Here is a tiny trained network, its code and every weight. The questions are about switching its units off for an input and a target symbol, where a switched-off unit gives its printed mean instead of its output.

import numpy as np


def w(rows, s, z=0):
    codes = np.array(rows[::2]) - 128.0
    scale = np.full(codes.shape[1], s)
    scale[-1] = z or s
    return codes * scale


def f(y):
    return np.maximum(y, 0)


def softmax(a):
    e = np.exp(a - a.max(-1, keepdims=True))
    return e / e.sum(-1, keepdims=True)


def log_softmax(a):
    a = a - a.max(-1, keepdims=True)
    return a - np.log(np.exp(a).sum(-1, keepdims=True))


def net(x, mask):
    ids = ['αγδθσω'.index(c) for c in x.split()]
    T = len(ids)
    res = E[ids] + P[:T]
    r = res
    for j in range(2):
        rows = slice(2 * j, 2 * j + 2)
        q, k, v = (r @ M[0][rows].T for M in (Q, K, V))
        z = softmax(np.where(np.tri(T) > 0, q @ k.T / 2**0.5, -1e9)) @ v
        o = O[0][rows]
        res = res + np.where(mask[j], z, o[:, -1]) @ o[:, :-1]
    y = f(res @ A[0][:, :-1].T + A[0][:, -1])
    res = res + np.where(mask[2:26], y, B[0][:, -1]) @ B[0][:, :-1]
    return log_softmax(res[-1] @ U[:, :-1].T + U[:, -1])


Q, K, V, O, A, B = {}, {}, {}, {}, {}, {}
E = w([
[99,125,40,125],'α',
[102,109,37,86],'γ',
[20,144,159,111],'δ',
[44,108,135,186],'θ',
[141,175,153,217],'σ',
[147,123,80,253],'ω',
],0.024)
P = w([
[34,246,80,194],'0',
[100,225,111,113],'1',
[119,214,104,137],'2',
[109,184,122,140],'3',
[109,165,135,143],'4',
[121,148,140,141],'5',
[132,133,141,147],'6',
[146,118,147,146],'7',
[156,104,152,145],'8',
[167,92,156,151],'9',
[175,79,161,151],'10',
[193,66,163,153],'11',
[186,53,172,156],'12',
[175,46,186,137],'13',
],0.011)
Q[0] = w([
[156,117,133,80],'H0',
[99,114,251,173],'H0',
[151,111,129,69],'H1',
[131,146,60,85],'H1',
],0.017)
K[0] = w([
[143,144,115,52],'H0',
[215,11,192,85],'H0',
[82,231,118,95],'H1',
[8,199,44,130],'H1',
],0.011)
V[0] = w([
[27,7,133,117],'H0',
[98,85,243,35],'H0',
[169,206,249,211],'H1',
[163,93,46,160],'H1',
],0.011)
O[0] = w([
[47,255,5,91,117],'H0',
[39,123,126,228,6],'H0',
[129,251,143,108,172],'H1',
[145,119,54,87,154],'H1',
],0.0095,0.02)
A[0] = w([
[158,97,123,169,183],'N0',
[125,222,188,233,96],'N1',
[193,82,202,121,107],'N2',
[64,127,128,120,117],'N3',
[189,136,179,163,170],'N4',
[99,65,123,160,183],'N5',
[94,51,133,125,176],'N6',
[154,157,164,48,112],'N7',
[180,61,94,110,114],'N8',
[105,123,49,115,161],'N9',
[141,175,98,76,99],'N10',
[137,86,77,183,149],'N11',
[131,77,157,117,148],'N12',
[163,90,134,158,160],'N13',
[132,92,210,113,178],'N14',
[81,165,102,157,143],'N15',
[30,104,202,246,2],'N16',
[218,140,136,115,155],'N17',
[89,167,141,99,155],'N18',
[92,205,177,154,151],'N19',
[73,96,134,101,105],'N20',
[115,182,90,140,190],'N21',
[76,136,67,166,97],'N22',
[149,151,83,173,195],'N23',
],0.012,0.0073)
B[0] = w([
[101,221,90,70,153],'N0',
[147,30,164,49,203],'N1',
[139,104,47,133,215],'N2',
[65,111,223,155,154],'N3',
[60,212,150,149,201],'N4',
[114,252,79,85,139],'N5',
[134,175,173,134,154],'N6',
[132,57,50,177,223],'N7',
[126,108,236,170,221],'N8',
[87,125,192,136,190],'N9',
[73,117,139,135,207],'N10',
[110,184,162,61,146],'N11',
[183,169,153,140,155],'N12',
[104,184,106,113,162],'N13',
[222,207,106,182,168],'N14',
[158,79,203,198,173],'N15',
[109,153,60,1,134],'N16',
[33,102,117,118,254],'N17',
[156,187,144,122,177],'N18',
[214,137,117,132,203],'N19',
[117,225,97,119,137],'N20',
[162,113,86,160,190],'N21',
[135,125,102,176,165],'N22',
[173,122,59,129,165],'N23',
],0.0073,0.024)
U = w([
[14,249,229,57,98],'α',
[160,21,108,192,1],'γ',
[227,168,167,133,162],'δ',
[69,176,19,88,175],'θ',
[53,63,208,123,161],'σ',
[60,144,208,254,175],'ω',
],0.0075,0.0063)

Each question gives the input, a string of symbols that net reads in full, and the target symbol t.
The units are the heads (2 rows each of Q, K, V and O) and the neurons (one row each of A and B). Each row of codes is followed by its name. A weight is (code - 128) times the scale printed after its matrix; where a second scale follows, it is the last column's (O, A, B and U).
mask holds one flag per unit, heads first, then neurons. A switched-off unit (its flag False) gives its mean, the last column of its rows in O or B, instead of its output. The means were averaged over made-up inputs and are rounded, as every weight is.
A unit's drop is (log p(t) with every unit on - log p(t) with that unit switched off) / (log p(t) with every unit on - log p(t) with every unit switched off).
The circuit of an input: a set's keep is (log p(t) with only the set's units on - log p(t) with every unit switched off) / (log p(t) with every unit on - log p(t) with every unit switched off). Starting from the 12 units with the biggest drops (on a tie, the unit counted first), units are removed one at a time, each time the one whose removal leaves the highest keep (on an exact tie, the one counted first), for as long as the keep stays at least 0.8.
units of the circuit, in order: the units of the circuit, biggest drop first
top k neurons: the k neurons with the biggest drops, biggest first
heads that matter: for each layer, one digit per head in row order, 1 if its drop is at least 0.15 and else 0, layers parted by /
drop of u: that unit's drop, to one decimal
input γ γ γ ω σ δ, target θ: heads that matter	01
input ω γ ω α δ α σ ω δ δ α ω α γ, target γ: top 3 neurons	N7, N2, N8
input σ ω δ α θ α ω, target θ: heads that matter	00
input α α γ θ α α ω γ σ δ, target δ: top neuron	N17
input α α γ θ σ γ α α θ δ, target ω: units of the circuit, in order	H0, N15, N22
input σ ω γ α γ ω θ γ, target δ: top 2 neurons	N8, N14
input σ γ δ ω θ δ σ α α α, target δ: units of the circuit, in order	H0, N14
input σ δ θ δ ω α, target δ: top 2 neurons	N14, N12
input δ σ γ δ ω δ γ, target ω: units of the circuit, in order	H0, N15, H1
input σ θ ω θ δ α ω ω θ, target θ: units of the circuit, in order	N8, H1
input σ γ ω σ γ σ σ θ σ γ θ, target δ: top 2 neurons	N19, N17
input σ σ θ γ, target δ: top 2 neurons	N14, N12
input α δ γ α γ γ δ α α θ σ δ, target δ: top 2 neurons	N17, N19
input ω σ ω σ σ ω σ δ α θ γ, target γ: top 2 neurons	N7, N8
input γ δ σ θ, target δ: top 2 neurons	N17, N19
input ω ω γ δ, target θ: heads that matter	00
input α α ω α, target σ: heads that matter	11
input α σ α θ γ θ α θ θ α δ, target ω: top 2 neurons	N15, N22
input ω α α σ ω γ γ δ σ θ α γ α, target γ: drop of N9	0.0
input δ δ σ ω γ σ σ θ ω γ, target ω: drop of N15	0.1
input γ γ δ α σ σ δ δ α, target α: drop of H1	1.3
